Here is a tiny trained network, its code and every weight. The questions are about switching its units off for an input and a target symbol, where a switched-off unit gives its printed mean instead of its output.

import numpy as np


def w(rows, s, z=0):
    codes = np.array(rows[::2]) - 128.0
    scale = np.full(codes.shape[1], s)
    scale[-1] = z or s
    return codes * scale


def f(y):
    return y / 2 * (1 + np.tanh(0.7978845608 * (y + 0.044715 * y**3)))


def softmax(a):
    e = np.exp(a - a.max(-1, keepdims=True))
    return e / e.sum(-1, keepdims=True)


def log_softmax(a):
    a = a - a.max(-1, keepdims=True)
    return a - np.log(np.exp(a).sum(-1, keepdims=True))


def net(x, mask):
    ids = ['γδλμπσψ'.index(c) for c in x.split()]
    T = len(ids)
    res = E[ids] + P[:T]
    u = 0
    for l in range(2):
        q, k, v = (res @ M[l].T for M in (Q, K, V))
        z = softmax(np.where(np.tri(T) > 0, q @ k.T / 3**0.5, -1e9)) @ v
        res = res + np.where(mask[u], z, O[l][:, -1]) @ O[l][:, :-1]
        u += 1
        y = f(res @ A[l][:, :-1].T + A[l][:, -1])
        res = res + np.where(mask[u : u + 8], y, B[l][:, -1]) @ B[l][:, :-1]
        u += 8
    return log_softmax(res[-1] @ U[:, :-1].T + U[:, -1])


Q, K, V, O, A, B = {}, {}, {}, {}, {}, {}
E = w([
[80,186,211],'γ',
[2,39,226],'δ',
[142,82,110],'λ',
[170,224,100],'μ',
[208,23,237],'π',
[99,145,106],'σ',
[105,62,42],'ψ',
],0.012)
P = w([
[111,145,1],'0',
[134,109,154],'1',
[145,119,154],'2',
[147,174,153],'3',
[156,95,135],'4',
[152,131,137],'5',
[127,125,116],'6',
],0.006)
Q[0] = w([
[116,12,2],'L0H1',
[34,41,96],'L0H1',
[154,81,154],'L0H1',
],0.0053)
K[0] = w([
[108,146,153],'L0H1',
[28,254,228],'L0H1',
[108,127,76],'L0H1',
],0.0084)
V[0] = w([
[97,2,115],'L0H1',
[138,80,142],'L0H1',
[231,45,126],'L0H1',
],0.0075)
O[0] = w([
[19,190,91,254],'L0H1',
[147,98,94,170],'L0H1',
[128,5,67,163],'L0H1',
],0.011,0.0027)
A[0] = w([
[136,137,47,43],'L0N1',
[117,174,139,79],'L0N2',
[195,135,2,2],'L0N3',
[74,95,146,183],'L0N4',
[197,167,238,3],'L0N5',
[164,178,66,129],'L0N6',
[157,194,54,116],'L0N7',
[197,167,139,74],'L0N8',
],0.0094,0.002)
B[0] = w([
[74,85,167,160],'L0N1',
[200,161,226,134],'L0N2',
[114,111,239,193],'L0N3',
[139,183,121,252],'L0N4',
[88,176,210,174],'L0N5',
[89,10,241,150],'L0N6',
[31,3,156,165],'L0N7',
[220,77,139,119],'L0N8',
],0.0039,0.0027)
Q[1] = w([
[192,29,167],'L1H1',
[204,2,134],'L1H1',
[144,187,183],'L1H1',
],0.0054)
K[1] = w([
[71,155,145],'L1H1',
[204,47,204],'L1H1',
[136,45,3],'L1H1',
],0.0047)
V[1] = w([
[80,58,88],'L1H1',
[132,238,213],'L1H1',
[222,1,187],'L1H1',
],0.0078)
O[1] = w([
[68,138,120,251],'L1H1',
[254,61,194,63],'L1H1',
[147,217,9,47],'L1H1',
],0.0081,0.003)
A[1] = w([
[180,249,124,234],'L1N1',
[85,107,133,79],'L1N2',
[45,147,197,117],'L1N3',
[160,112,60,254],'L1N4',
[184,226,133,236],'L1N5',
[194,158,192,75],'L1N6',
[38,42,107,165],'L1N7',
[98,134,141,183],'L1N8',
],0.011,0.0019)
B[1] = w([
[187,110,47,143],'L1N1',
[207,180,210,168],'L1N2',
[248,178,122,223],'L1N3',
[148,177,26,150],'L1N4',
[206,117,50,144],'L1N5',
[104,69,61,166],'L1N6',
[186,255,218,252],'L1N7',
[128,247,112,160],'L1N8',
],0.0048,0.012)
U = w([
[197,51,125,69],'γ',
[122,115,213,2],'δ',
[80,195,90,255],'λ',
[210,155,36,40],'μ',
[27,206,2,11],'π',
[154,167,183,202],'σ',
[85,194,189,85],'ψ',
],0.0056,0.0032)

Each question gives the input, a string of symbols that net reads in full, and the target symbol t.
The units are the heads (3 rows each of Q, K, V and O) and the neurons (one row each of A and B). Each row of codes is followed by its name. A weight is (code - 128) times the scale printed after its matrix; where a second scale follows, it is the last column's (O, A, B and U).
mask holds one flag per unit, layer by layer, with each layer's heads first. A switched-off unit (its flag False) gives its mean, the last column of its rows in O or B, instead of its output. The means were averaged over made-up inputs and are rounded, as every weight is.
A unit's drop is (log p(t) with every unit on - log p(t) with that unit switched off) / (log p(t) with every unit on - log p(t) with every unit switched off).
The circuit of an input: a set's keep is (log p(t) with only the set's units on - log p(t) with every unit switched off) / (log p(t) with every unit on - log p(t) with every unit switched off). Starting from the 12 units with the biggest drops (on a tie, the unit counted first), units are removed one at a time, each time the one whose removal leaves the highest keep (on an exact tie, the one counted first), for as long as the keep stays at least 0.8.
circuit, biggest first: the units of the circuit, biggest drop first
unit that matters most: the unit with the biggest drop
top k neurons: the k neurons with the biggest drops, biggest first
k most important neurons of layer l: the k neurons of layer l with the biggest drops, biggest first
drop of u: that unit's drop, to one decimal
input μ π σ, target μ: circuit, biggest first -> (L1H1; L0H1; L1N1)
input μ ψ π, target μ: circuit, biggest first -> (L1H1; L0H1)
input ψ μ μ γ γ μ π, target γ: circuit, biggest first -> (L1H1; L0H1; L1N7)
input ψ δ ψ, target ψ: circuit, biggest first -> (L0H1; L1H1; L1N7)
input σ π π μ λ σ, target π: circuit, biggest first -> (L1H1; L0H1; L1N3; L1N7)
input γ λ γ λ, target γ: circuit, biggest first -> (L1H1; L0H1; L1N7; L1N6)
input γ δ ψ, target γ: 2 most important neurons of layer 0 -> (L0N5; L0N2)
input γ λ σ μ, target γ: top neuron -> (L1N7)
input δ γ γ γ, target δ: circuit, biggest first -> (L1H1; L0H1)
input γ λ ψ, target γ: 2 most important neurons of layer 1 -> (L1N7; L1N8)
input ψ ψ ψ, target ψ: top 2 neurons -> (L1N7; L1N2)
input λ π π γ ψ, target π: drop of L0H1 -> 0.6
input μ γ λ μ, target μ: drop of L0N8 -> 0.2
input π μ π, target π: drop of L0H1 -> 0.5
input γ γ μ λ σ, target γ: drop of L1N7 -> 0.1
input γ γ σ, target γ: unit that matters most -> L1H1
